[ 0.4  1.6 -0.7 -0.4  0.4 -1.6]
The smallest entry is -1.6
The entry just left of 1.6 is 0.4

Read these off the row that follows.
1) The entry just right of 213?
2) The minimum?
43	220	196	213	224	176	220	244	192	173	211	209	208	243
1) 224
2) 43

arr =
array([  62, -136,   58,   97,  418,  473,  136,   19,  337,  377,  316,
        295,  277])
The entry just right of 295 is 277
The entry just left of -136: 62
The entry just right of the centre entry -> 19
